Below are the code and all the weights of a small trained network. Each question names an input and a class and asks about switching units off, where a switched-off unit gives its printed mean instead of its output.

import numpy as np


def w(rows, s, z=0):
    codes = np.array(rows[::2]) - 128.0
    scale = np.full(codes.shape[1], s)
    scale[-1] = z or s
    return codes * scale


def norm(h):
    return h / np.sqrt((h * h).mean(-1, keepdims=True) + 1e-5)


def f(y):
    return np.maximum(y, 0)


def log_softmax(a):
    a = a - a.max(-1, keepdims=True)
    return a - np.log(np.exp(a).sum(-1, keepdims=True))


def net(x, mask):
    res = np.array(x, float).reshape(1, 5) / 4 @ E
    u = 0
    for l in range(3):
        y = f(norm(res) @ A[l][:, :-1].T + A[l][:, -1])
        res = res + np.where(mask[u : u + 10], y, B[l][:, -1]) @ B[l][:, :-1]
        u += 10
    return log_softmax(norm(res)[-1] @ U[:, :-1].T + U[:, -1])


A, B = {}, {}
E = w([
[131,128,121],'x0',
[105,107,52],'x1',
[133,127,130],'x2',
[247,24,56],'x3',
[215,195,2],'x4',
],0.0031)
A[0] = w([
[91,197,191,116],'0.n1',
[135,95,186,235],'0.n2',
[178,82,146,254],'0.n3',
[118,197,112,44],'0.n4',
[136,120,178,141],'0.n5',
[50,87,67,134],'0.n6',
[138,159,79,42],'0.n7',
[184,173,177,24],'0.n8',
[83,173,115,84],'0.n9',
[112,84,2,212],'0.n10',
],0.0077,0.0013)
B[0] = w([
[94,75,74,227],'0.n1',
[156,244,92,196],'0.n2',
[3,155,89,196],'0.n3',
[99,101,100,168],'0.n4',
[194,169,97,168],'0.n5',
[244,221,233,183],'0.n6',
[201,200,102,169],'0.n7',
[147,154,176,150],'0.n8',
[115,94,154,177],'0.n9',
[93,194,152,253],'0.n10',
],0.0046,0.0043)
A[1] = w([
[101,175,102,121],'1.n1',
[164,197,142,95],'1.n2',
[69,95,170,194],'1.n3',
[165,67,77,117],'1.n4',
[149,43,95,113],'1.n5',
[52,105,239,250],'1.n6',
[101,175,103,85],'1.n7',
[186,70,124,79],'1.n8',
[254,80,199,22],'1.n9',
[152,135,220,240],'1.n10',
],0.0061,0.0013)
B[1] = w([
[95,165,114,203],'1.n1',
[164,154,185,199],'1.n2',
[210,51,69,185],'1.n3',
[3,87,90,150],'1.n4',
[79,92,81,138],'1.n5',
[226,55,63,253],'1.n6',
[49,148,152,192],'1.n7',
[6,89,152,133],'1.n8',
[64,191,177,132],'1.n9',
[184,211,103,195],'1.n10',
],0.0036,0.0042)
A[2] = w([
[74,162,186,23],'2.n1',
[156,37,168,193],'2.n2',
[68,102,104,215],'2.n3',
[144,154,162,53],'2.n4',
[135,185,112,211],'2.n5',
[137,2,160,181],'2.n6',
[99,90,66,214],'2.n7',
[157,117,156,154],'2.n8',
[104,86,59,197],'2.n9',
[192,104,149,248],'2.n10',
],0.0077,0.0016)
B[2] = w([
[148,79,109,167],'2.n1',
[188,253,77,161],'2.n2',
[57,140,123,182],'2.n3',
[152,71,197,154],'2.n4',
[92,103,209,254],'2.n5',
[185,230,15,166],'2.n6',
[56,96,230,198],'2.n7',
[119,187,141,149],'2.n8',
[79,106,238,200],'2.n9',
[5,191,111,183],'2.n10',
],0.0044,0.0041)
U = w([
[99,143,151,212],'0',
[158,160,101,176],'1',
[134,153,178,155],'2',
[90,139,165,123],'3',
[64,30,138,174],'4',
[153,66,147,2],'5',
[207,5,130,6],'6',
],0.012,0.0061)

Each question gives the input, the list of numbers given to net, and the class t.
The units are the neurons (one row each of A and B). Each row of codes is followed by its name. A weight is (code - 128) times the scale printed after its matrix; where a second scale follows, it is the last column's (A, B and U).
mask holds one flag per neuron, layer by layer. A switched-off neuron (its flag False) gives its mean, the last column of its row in B, instead of its output. The means were averaged over made-up inputs and are rounded, as every weight is.
A unit's drop is (log p(t) with every unit on - log p(t) with that unit switched off) / (log p(t) with every unit on - log p(t) with every unit switched off).
The circuit of an input: a set's keep is (log p(t) with only the set's units on - log p(t) with every unit switched off) / (log p(t) with every unit on - log p(t) with every unit switched off). Starting from the 12 units with the biggest drops (on a tie, the unit counted first), units are removed one at a time, each time the one whose removal leaves the highest keep (on an exact tie, the one counted first), for as long as the keep stays at least 0.8.
circuit, biggest first: the units of the circuit, biggest drop first
top k neurons: the k neurons with the biggest drops, biggest first
k most important neurons of layer l: the k neurons of layer l with the biggest drops, biggest first
drop of u: that unit's drop, to one decimal
input [5,7,3,4,-5], class 2: circuit, biggest first	0.n6
input [-2,-5,-1,6,-7], class 1: top 3 neurons	0.n3; 0.n6; 1.n6
input [-1,-1,-1,0,-6], class 1: circuit, biggest first	1.n6; 2.n6
input [-4,-2,1,-7,-7], class 1: 2 most important neurons of layer 1	1.n3; 1.n6
input [0,8,2,6,-5], class 2: circuit, biggest first	0.n10; 0.n6
input [-6,-6,3,-1,-6], class 1: top 2 neurons	1.n6; 0.n10
input [-6,-7,-3,5,-7], class 1: 3 most important neurons of layer 0	0.n3; 0.n6; 0.n7
input [1,-8,-6,-5,-8], class 1: top 4 neurons	1.n6; 0.n10; 1.n3; 0.n1
input [0,-2,6,7,6], class 4: top 4 neurons	0.n6; 0.n2; 1.n4; 1.n10
input [-5,0,5,7,5], class 4: 2 most important neurons of layer 1	1.n4; 1.n10
input [-7,3,0,6,4], class 3: top 3 neurons	0.n10; 1.n6; 0.n1
input [6,-3,4,8,-8], class 1: top 2 neurons	2.n6; 2.n2
input [5,1,-5,-8,-4], class 4: 2 most important neurons of layer 0	0.n1; 0.n10
input [5,-4,3,2,-8], class 1: top neuron	1.n6
input [-2,4,7,5,-1], class 0: 2 most important neurons of layer 0	0.n10; 0.n1
input [0,7,-3,3,-1], class 2: 2 most important neurons of layer 0	0.n6; 0.n1
input [-3,8,3,3,-7], class 2: drop of 0.n1	0.3
input [6,-8,6,1,-8], class 1: drop of 0.n1	0.1
input [-3,2,-5,-7,4], class 4: drop of 1.n10	0.1
input [-7,4,6,-8,-5], class 4: most important neuron of layer 2	2.n1
input [2,-1,-4,-8,-4], class 4: 2 most important neurons of layer 0	0.n1; 0.n10
input [-7,5,1,6,1], class 3: 2 most important neurons of layer 0	0.n10; 0.n1
